Here is a tiny trained network, its code and every weight. The questions are about switching its units off for an input and a target symbol, where a switched-off unit gives its printed mean instead of its output.

import numpy as np


def w(rows, s, z=0):
    codes = np.array(rows[::2]) - 128.0
    scale = np.full(codes.shape[1], s)
    scale[-1] = z or s
    return codes * scale


def f(y):
    return y / 2 * (1 + np.tanh(0.7978845608 * (y + 0.044715 * y**3)))


def softmax(a):
    e = np.exp(a - a.max(-1, keepdims=True))
    return e / e.sum(-1, keepdims=True)


def log_softmax(a):
    a = a - a.max(-1, keepdims=True)
    return a - np.log(np.exp(a).sum(-1, keepdims=True))


def net(x, mask):
    ids = ['αβγδζηθμξπστφψ'.index(c) for c in x.split()]
    T = len(ids)
    res = E[ids] + P[:T]
    u = 0
    for l in range(3):
        r = res
        for j in range(3):
            rows = slice(4 * j, 4 * j + 4)
            q, k, v = (r @ M[l][rows].T for M in (Q, K, V))
            z = softmax(np.where(np.tri(T) > 0, q @ k.T / 4**0.5, -1e9)) @ v
            o = O[l][rows]
            res = res + np.where(mask[u + j], z, o[:, -1]) @ o[:, :-1]
        u += 3
        y = f(res @ A[l][:, :-1].T + A[l][:, -1])
        res = res + np.where(mask[u : u + 4], y, B[l][:, -1]) @ B[l][:, :-1]
        u += 4
    return log_softmax(res[-1] @ U[:, :-1].T + U[:, -1])


Q, K, V, O, A, B = {}, {}, {}, {}, {}, {}
E = w([
[212,223,111],'α',
[139,203,63],'β',
[150,151,159],'γ',
[75,19,160],'δ',
[104,97,114],'ζ',
[162,180,111],'η',
[119,26,219],'θ',
[83,22,56],'μ',
[169,109,174],'ξ',
[202,177,215],'π',
[107,71,160],'σ',
[103,143,78],'τ',
[153,61,182],'φ',
[4,236,254],'ψ',
],0.0099)
P = w([
[3,240,136],'0',
[93,116,196],'1',
[97,117,190],'2',
[104,118,193],'3',
[112,133,188],'4',
[114,129,196],'5',
[106,132,195],'6',
[107,140,201],'7',
],0.0051)
Q[0] = w([
[184,196,160],'0.h0',
[103,129,83],'0.h0',
[87,167,19],'0.h0',
[165,227,98],'0.h0',
[146,30,133],'0.h1',
[151,81,124],'0.h1',
[46,179,146],'0.h1',
[117,79,138],'0.h1',
[11,250,181],'0.h2',
[61,192,171],'0.h2',
[241,41,17],'0.h2',
[49,187,210],'0.h2',
],0.024)
K[0] = w([
[53,151,101],'0.h0',
[133,86,130],'0.h0',
[115,42,125],'0.h0',
[29,100,93],'0.h0',
[50,147,162],'0.h1',
[95,141,154],'0.h1',
[152,103,58],'0.h1',
[84,133,131],'0.h1',
[11,181,164],'0.h2',
[58,164,176],'0.h2',
[210,73,4],'0.h2',
[81,161,212],'0.h2',
],0.03)
V[0] = w([
[166,56,231],'0.h0',
[218,220,122],'0.h0',
[3,52,85],'0.h0',
[8,83,56],'0.h0',
[135,111,98],'0.h1',
[106,115,101],'0.h1',
[106,189,194],'0.h1',
[149,69,4],'0.h1',
[136,118,104],'0.h2',
[98,155,192],'0.h2',
[168,90,33],'0.h2',
[90,162,217],'0.h2',
],0.0039)
O[0] = w([
[180,81,160,134],'0.h0',
[169,219,126,131],'0.h0',
[58,46,112,121],'0.h0',
[50,72,100,118],'0.h0',
[138,149,164,105],'0.h1',
[112,127,139,120],'0.h1',
[82,72,3,188],'0.h1',
[156,208,251,37],'0.h1',
[116,125,156,98],'0.h2',
[171,132,49,214],'0.h2',
[71,120,228,4],'0.h2',
[183,136,28,244],'0.h2',
],0.0054,0.003)
A[0] = w([
[225,47,50,152],'0.n0',
[111,115,63,76],'0.n1',
[138,168,254,183],'0.n2',
[238,62,110,3],'0.n3',
],0.0095,0.0053)
B[0] = w([
[193,137,35,253],'0.n0',
[212,110,232,135],'0.n1',
[75,84,13,168],'0.n2',
[5,251,255,123],'0.n3',
],0.0099,0.0042)
Q[1] = w([
[178,187,255],'1.h0',
[116,106,127],'1.h0',
[152,121,211],'1.h0',
[147,143,212],'1.h0',
[96,182,177],'1.h1',
[53,160,207],'1.h1',
[69,159,188],'1.h1',
[124,157,142],'1.h1',
[141,141,97],'1.h2',
[114,140,101],'1.h2',
[103,138,110],'1.h2',
[103,133,118],'1.h2',
],0.037)
K[1] = w([
[253,45,99],'1.h0',
[133,138,152],'1.h0',
[174,118,167],'1.h0',
[217,84,135],'1.h0',
[236,95,105],'1.h1',
[180,104,66],'1.h1',
[213,103,80],'1.h1',
[192,111,128],'1.h1',
[133,152,159],'1.h2',
[135,143,108],'1.h2',
[134,131,84],'1.h2',
[132,127,83],'1.h2',
],0.035)
V[1] = w([
[202,86,50],'1.h0',
[119,250,148],'1.h0',
[105,53,144],'1.h0',
[210,102,43],'1.h0',
[86,140,154],'1.h1',
[59,149,174],'1.h1',
[139,144,153],'1.h1',
[100,127,129],'1.h1',
[124,128,133],'1.h2',
[179,59,131],'1.h2',
[124,122,142],'1.h2',
[98,135,170],'1.h2',
],0.012)
O[1] = w([
[196,2,147,35],'1.h0',
[162,218,243,176],'1.h0',
[74,110,31,130],'1.h0',
[204,4,167,32],'1.h0',
[51,148,152,185],'1.h1',
[17,161,166,215],'1.h1',
[125,165,149,44],'1.h1',
[86,121,134,202],'1.h1',
[140,135,120,113],'1.h2',
[52,199,173,107],'1.h2',
[137,150,120,85],'1.h2',
[193,170,81,2],'1.h2',
],0.0096,0.0025)
A[1] = w([
[142,162,82,148],'1.n0',
[141,161,86,142],'1.n1',
[105,122,255,93],'1.n2',
[65,57,140,2],'1.n3',
],0.0075,0.0032)
B[1] = w([
[156,111,150,252],'1.n0',
[153,115,147,237],'1.n1',
[245,245,41,234],'1.n2',
[203,179,109,240],'1.n3',
],0.013,0.0029)
Q[2] = w([
[76,102,133],'2.h0',
[141,168,111],'2.h0',
[167,67,163],'2.h0',
[98,94,139],'2.h0',
[172,211,13],'2.h1',
[77,164,131],'2.h1',
[162,252,94],'2.h1',
[84,204,85],'2.h1',
[223,49,189],'2.h2',
[210,75,212],'2.h2',
[85,174,228],'2.h2',
[184,137,98],'2.h2',
],0.019)
K[2] = w([
[167,127,107],'2.h0',
[121,135,170],'2.h0',
[91,112,51],'2.h0',
[145,125,103],'2.h0',
[106,5,109],'2.h1',
[108,151,35],'2.h1',
[87,42,112],'2.h1',
[96,106,7],'2.h1',
[84,7,116],'2.h2',
[77,26,139],'2.h2',
[130,191,233],'2.h2',
[71,57,57],'2.h2',
],0.023)
V[2] = w([
[126,162,2],'2.h0',
[138,164,9],'2.h0',
[128,141,80],'2.h0',
[118,97,227],'2.h0',
[107,155,68],'2.h1',
[117,109,206],'2.h1',
[154,143,182],'2.h1',
[89,51,177],'2.h1',
[112,157,96],'2.h2',
[163,133,101],'2.h2',
[134,125,128],'2.h2',
[89,131,148],'2.h2',
],0.0076)
O[2] = w([
[52,92,248,254],'2.h0',
[59,95,254,254],'2.h0',
[102,116,170,176],'2.h0',
[182,154,26,22],'2.h0',
[125,113,219,189],'2.h1',
[89,113,75,39],'2.h1',
[117,161,85,83],'2.h1',
[107,66,54,49],'2.h1',
[109,140,199,171],'2.h2',
[163,116,138,172],'2.h2',
[133,124,118,129],'2.h2',
[85,146,143,94],'2.h2',
],0.0077,0.0089)
A[2] = w([
[120,98,169,7],'2.n0',
[106,62,133,17],'2.n1',
[159,221,62,133],'2.n2',
[76,255,158,119],'2.n3',
],0.0091,0.012)
B[2] = w([
[191,254,65,157],'2.n0',
[227,115,213,150],'2.n1',
[121,108,188,173],'2.n2',
[131,116,44,251],'2.n3',
],0.019,0.021)
U = w([
[222,182,151,12],'α',
[212,173,41,4],'β',
[151,120,151,236],'γ',
[136,206,209,62],'δ',
[35,50,114,150],'ζ',
[189,164,115,164],'η',
[176,113,209,61],'θ',
[102,186,131,175],'μ',
[169,52,49,195],'ξ',
[236,81,104,49],'π',
[52,109,212,210],'σ',
[111,96,27,100],'τ',
[135,1,152,156],'φ',
[156,119,123,145],'ψ',
],0.0075,0.011)

Each question gives the input, a string of symbols that net reads in full, and the target symbol t.
The units are the heads (4 rows each of Q, K, V and O) and the neurons (one row each of A and B). Each row of codes is followed by its name. A weight is (code - 128) times the scale printed after its matrix; where a second scale follows, it is the last column's (O, A, B and U).
mask holds one flag per unit, layer by layer, with each layer's heads first. A switched-off unit (its flag False) gives its mean, the last column of its rows in O or B, instead of its output. The means were averaged over made-up inputs and are rounded, as every weight is.
A unit's drop is (log p(t) with every unit on - log p(t) with that unit switched off) / (log p(t) with every unit on - log p(t) with every unit switched off).
The circuit of an input: a set's keep is (log p(t) with only the set's units on - log p(t) with every unit switched off) / (log p(t) with every unit on - log p(t) with every unit switched off). Starting from the 12 units with the biggest drops (on a tie, the unit counted first), units are removed one at a time, each time the one whose removal leaves the highest keep (on an exact tie, the one counted first), for as long as the keep stays at least 0.8.
units of the circuit, in order: the units of the circuit, biggest drop first
unit that matters most: the unit with the biggest drop
top k neurons: the k neurons with the biggest drops, biggest first
top k neurons in layer l: the k neurons of layer l with the biggest drops, biggest first
drop when u is switched off: that unit's drop, to one decimal
input β ξ ξ τ π, target β: unit that matters most : 2.n3
input α τ φ η γ, target α: top 2 neurons : (0.n2, 1.n2)
input τ θ η ψ, target τ: top 2 neurons : (0.n0, 2.n3)
input α φ δ π α, target α: top 2 neurons : (1.n2, 0.n2)
input σ τ π ζ, target σ: top 4 neurons : (0.n0, 2.n3, 1.n2, 0.n3)
input ξ σ φ σ, target ξ: units of the circuit, in order : (2.h0, 1.h0)
input σ η σ, target σ: top 2 neurons in layer 0 : (0.n0, 0.n2)
input ξ π σ ξ, target ξ: units of the circuit, in order : (1.h0, 2.h1)
input δ τ θ, target δ: top 2 neurons in layer 2 : (2.n0, 2.n1)
input μ γ φ η β, target μ: top 3 neurons : (2.n0, 0.n2, 0.n0)
input σ α η β, target σ: top 2 neurons : (0.n0, 2.n3)
input φ φ ξ σ φ ζ σ, target φ: top 4 neurons : (2.n3, 0.n3, 2.n0, 1.n2)
input φ η φ μ, target φ: units of the circuit, in order : (1.h0, 2.n3)
input ζ ξ α φ ξ, target ζ: top neuron : (0.n2)
input σ η π π ψ γ μ, target σ: top 3 neurons in layer 0 : (0.n2, 0.n1, 0.n3)
input τ μ φ β, target τ: top 3 neurons : (2.n3, 0.n0, 0.n2)
input σ μ ψ ζ ξ, target σ: top 2 neurons : (0.n2, 0.n0)
input η γ δ δ, target η: top 2 neurons : (0.n0, 2.n3)
input β σ φ, target β: top 4 neurons : (2.n3, 0.n0, 1.n2, 0.n2)
input φ τ φ β μ, target φ: units of the circuit, in order : (1.h0)
input μ φ σ, target μ: top 4 neurons : (2.n0, 0.n0, 0.n2, 2.n3)
input β ξ σ τ φ γ, target β: top 2 neurons in layer 0 : (0.n0, 0.n2)
input φ φ φ γ, target φ: top 4 neurons : (2.n3, 0.n3, 2.n0, 1.n2)
input σ η δ σ η, target σ: top 2 neurons in layer 0 : (0.n0, 0.n3)
input θ η η, target θ: top 2 neurons in layer 0 : (0.n3, 0.n0)
input δ η τ φ μ, target δ: drop when 2.n0 is switched off : 1.2
input α μ φ δ, target α: top neuron in layer 2 : (2.n2)
